Below are the code and all the weights of a small trained network. Each question names an input and a target symbol and asks about switching units off, where a switched-off unit gives its printed mean instead of its output.

import numpy as np


def w(rows, s, z=0):
    codes = np.array(rows[::2]) - 128.0
    scale = np.full(codes.shape[1], s)
    scale[-1] = z or s
    return codes * scale


def norm(h):
    return h / np.sqrt((h * h).mean(-1, keepdims=True) + 1e-5)


def f(y):
    return np.maximum(y, 0)


def softmax(a):
    e = np.exp(a - a.max(-1, keepdims=True))
    return e / e.sum(-1, keepdims=True)


def log_softmax(a):
    a = a - a.max(-1, keepdims=True)
    return a - np.log(np.exp(a).sum(-1, keepdims=True))


def net(x, mask):
    ids = ['αβγεζθλμξστω'.index(c) for c in x.split()]
    T = len(ids)
    res = E[ids] + P[:T]
    u = 0
    for l in range(3):
        r = norm(res)
        for j in range(2):
            rows = slice(2 * j, 2 * j + 2)
            q, k, v = (r @ M[l][rows].T for M in (Q, K, V))
            z = softmax(np.where(np.tri(T) > 0, q @ k.T / 2**0.5, -1e9)) @ v
            o = O[l][rows]
            res = res + np.where(mask[u + j], z, o[:, -1]) @ o[:, :-1]
        u += 2
        y = f(norm(res) @ A[l][:, :-1].T + A[l][:, -1])
        res = res + np.where(mask[u : u + 4], y, B[l][:, -1]) @ B[l][:, :-1]
        u += 4
    return log_softmax(norm(res)[-1] @ U[:, :-1].T + U[:, -1])


Q, K, V, O, A, B = {}, {}, {}, {}, {}, {}
E = w([
[181,138,164,60,130,138],'α',
[173,109,77,111,174,200],'β',
[145,68,142,135,172,101],'γ',
[113,142,208,117,167,100],'ε',
[167,146,121,111,104,189],'ζ',
[37,188,252,95,114,179],'θ',
[85,222,117,121,183,168],'λ',
[96,137,87,129,117,170],'μ',
[178,145,108,118,188,147],'ξ',
[95,116,142,57,126,53],'σ',
[97,69,96,130,120,128],'τ',
[194,103,107,157,30,122],'ω',
],0.023)
P = w([
[11,159,103,143,112,116],'0',
[127,126,42,120,124,176],'1',
[90,147,75,106,143,154],'2',
[186,63,130,208,71,173],'3',
[117,60,130,194,111,144],'4',
[124,109,154,143,192,195],'5',
[98,94,158,148,133,149],'6',
[136,140,147,129,151,166],'7',
[132,108,180,159,159,165],'8',
[159,101,193,155,141,142],'9',
],0.012)
Q[0] = w([
[36,65,69,85,252,101],'0.h1',
[169,180,103,64,34,111],'0.h1',
[122,230,133,95,242,139],'0.h2',
[253,94,39,142,96,22],'0.h2',
],0.0064)
K[0] = w([
[53,130,197,194,50,72],'0.h1',
[2,125,165,136,108,124],'0.h1',
[81,186,184,35,177,177],'0.h2',
[152,118,33,134,83,96],'0.h2',
],0.008)
V[0] = w([
[97,81,132,136,128,74],'0.h1',
[73,84,205,164,2,103],'0.h1',
[181,132,187,176,87,118],'0.h2',
[103,88,145,174,41,137],'0.h2',
],0.0075)
O[0] = w([
[207,149,193,191,44,129,119],'0.h1',
[134,162,143,140,168,174,1],'0.h1',
[117,120,78,72,246,143,61],'0.h2',
[110,173,202,126,187,175,57],'0.h2',
],0.012,0.004)
A[0] = w([
[75,78,90,240,131,148,139],'0.n1',
[162,138,239,156,156,37,120],'0.n2',
[71,133,114,187,149,214,159],'0.n3',
[29,114,140,192,254,173,252],'0.n4',
],0.007,0.0036)
B[0] = w([
[195,173,116,9,171,232,228],'0.n1',
[254,36,86,201,170,57,220],'0.n2',
[199,155,66,136,116,41,201],'0.n3',
[189,128,127,92,34,196,254],'0.n4',
],0.0056,0.0047)
Q[1] = w([
[94,81,133,185,253,161],'1.h1',
[79,149,196,114,153,135],'1.h1',
[88,85,186,187,166,72],'1.h2',
[30,111,183,138,125,4],'1.h2',
],0.0066)
K[1] = w([
[221,162,50,143,86,105],'1.h1',
[2,32,30,183,83,106],'1.h1',
[220,61,163,142,129,191],'1.h2',
[31,170,94,120,121,58],'1.h2',
],0.0061)
V[1] = w([
[113,107,61,255,224,145],'1.h1',
[143,240,74,184,102,177],'1.h1',
[118,153,103,89,151,96],'1.h2',
[175,231,165,146,78,171],'1.h2',
],0.0098)
O[1] = w([
[154,203,108,34,2,140,2],'1.h1',
[63,105,138,44,111,116,108],'1.h1',
[160,80,141,124,198,196,76],'1.h2',
[156,72,107,232,159,98,150],'1.h2',
],0.0089,0.0047)
A[1] = w([
[166,165,97,162,98,168,191],'1.n1',
[127,190,187,197,137,178,165],'1.n2',
[89,126,255,183,115,192,35],'1.n3',
[74,81,125,164,123,187,254],'1.n4',
],0.0083,0.0015)
B[1] = w([
[213,148,87,105,165,118,254],'1.n1',
[115,141,48,31,110,168,180],'1.n2',
[125,254,137,91,203,151,167],'1.n3',
[246,149,85,94,160,173,244],'1.n4',
],0.011,0.0032)
Q[2] = w([
[189,138,174,92,102,202],'2.h1',
[152,248,254,90,141,97],'2.h1',
[171,56,10,153,190,34],'2.h2',
[31,124,183,64,26,152],'2.h2',
],0.0057)
K[2] = w([
[169,138,230,69,135,97],'2.h1',
[206,91,106,154,150,118],'2.h1',
[103,228,197,3,182,175],'2.h2',
[133,136,33,187,128,59],'2.h2',
],0.0064)
V[2] = w([
[136,91,207,85,153,69],'2.h1',
[80,172,155,139,160,13],'2.h1',
[143,255,180,121,130,180],'2.h2',
[146,55,162,187,93,165],'2.h2',
],0.0094)
O[2] = w([
[223,185,25,133,149,156,94],'2.h1',
[146,146,83,48,176,9,2],'2.h1',
[159,176,214,96,166,168,92],'2.h2',
[109,145,63,167,87,152,145],'2.h2',
],0.012,0.0056)
A[2] = w([
[123,170,150,178,210,138,46],'2.n1',
[155,141,126,194,53,125,149],'2.n2',
[175,194,212,189,209,176,205],'2.n3',
[120,204,128,3,166,136,252],'2.n4',
],0.0065,0.0023)
B[2] = w([
[206,139,5,185,72,213,153],'2.n1',
[206,22,171,160,80,224,251],'2.n2',
[254,95,127,66,149,124,252],'2.n3',
[190,62,142,59,66,166,171],'2.n4',
],0.0077,0.0041)
U = w([
[133,179,178,54,179,200,229],'α',
[206,139,122,51,145,86,100],'β',
[144,193,226,207,171,158,85],'γ',
[65,122,126,161,160,189,89],'ε',
[90,53,128,40,122,117,154],'ζ',
[190,167,116,211,19,130,123],'θ',
[85,96,115,118,81,156,36],'λ',
[117,142,130,103,147,126,2],'μ',
[102,116,55,228,254,147,131],'ξ',
[94,79,57,82,70,98,203],'σ',
[70,136,176,183,114,184,153],'τ',
[147,169,80,144,155,69,176],'ω',
],0.0084,0.0025)

Each question gives the input, a string of symbols that net reads in full, and the target symbol t.
The units are the heads (2 rows each of Q, K, V and O) and the neurons (one row each of A and B). Each row of codes is followed by its name. A weight is (code - 128) times the scale printed after its matrix; where a second scale follows, it is the last column's (O, A, B and U).
mask holds one flag per unit, layer by layer, with each layer's heads first. A switched-off unit (its flag False) gives its mean, the last column of its rows in O or B, instead of its output. The means were averaged over made-up inputs and are rounded, as every weight is.
A unit's drop is (log p(t) with every unit on - log p(t) with that unit switched off) / (log p(t) with every unit on - log p(t) with every unit switched off).
The circuit of an input: a set's keep is (log p(t) with only the set's units on - log p(t) with every unit switched off) / (log p(t) with every unit on - log p(t) with every unit switched off). Starting from the 12 units with the biggest drops (on a tie, the unit counted first), units are removed one at a time, each time the one whose removal leaves the highest keep (on an exact tie, the one counted first), for as long as the keep stays at least 0.8.
circuit, biggest first: the units of the circuit, biggest drop first
unit that matters most: the unit with the biggest drop
top k neurons: the k neurons with the biggest drops, biggest first
k most important neurons of layer l: the k neurons of layer l with the biggest drops, biggest first
which heads matter: for each layer, one digit per head in row order, 1 if its drop is at least 0.15 and else 0, layers parted by /
input ξ ε β, target σ: unit that matters most -> 0.h2
input λ μ ξ, target ζ: which heads matter -> 00 / 10 / 00
input γ α γ γ ξ α γ λ λ, target θ: circuit, biggest first -> [0.h2 0.n4]
input γ σ γ θ, target α: which heads matter -> 01 / 00 / 00
input ξ λ ξ ξ ξ, target σ: which heads matter -> 11 / 00 / 00
input α γ λ ξ θ ξ σ, target α: circuit, biggest first -> [2.h2 1.n3]
input α α λ, target ξ: which heads matter -> 01 / 10 / 00
input ε σ λ, target β: which heads matter -> 00 / 00 / 11
input γ μ β, target θ: circuit, biggest first -> [0.h1 0.h2]
input ε λ τ, target β: circuit, biggest first -> [2.h2 2.h1]
input ε γ λ, target β: circuit, biggest first -> [2.h1 2.n4]
input γ σ ξ, target θ: circuit, biggest first -> [0.h1 0.h2]
input γ ξ γ μ β γ ε ε, target θ: top 2 neurons -> [0.n2 0.n4]
input ξ θ α ζ, target α: circuit, biggest first -> [2.h2 0.h2]
input α γ α σ α α α ξ, target ξ: circuit, biggest first -> [1.h1]
input γ ξ τ θ β, target α: circuit, biggest first -> [2.h2 1.n3]
input ε σ ξ γ γ γ γ, target θ: which heads matter -> 10 / 11 / 01
input γ ω α, target θ: which heads matter -> 11 / 01 / 00
input θ ω ε α, target α: circuit, biggest first -> [0.h2 2.h2]
input ε λ μ γ γ β ξ, target θ: which heads matter -> 11 / 11 / 00
input μ γ α γ γ σ, target θ: which heads matter -> 10 / 01 / 00
input θ γ ζ, target α: circuit, biggest first -> [2.h2]
input σ γ γ γ γ α α, target θ: 2 most important neurons of layer 0 -> [0.n1 0.n2]
input ξ γ α, target σ: circuit, biggest first -> [0.h2 0.h1 2.h2]
input γ λ τ θ ξ, target α: which heads matter -> 00 / 00 / 01
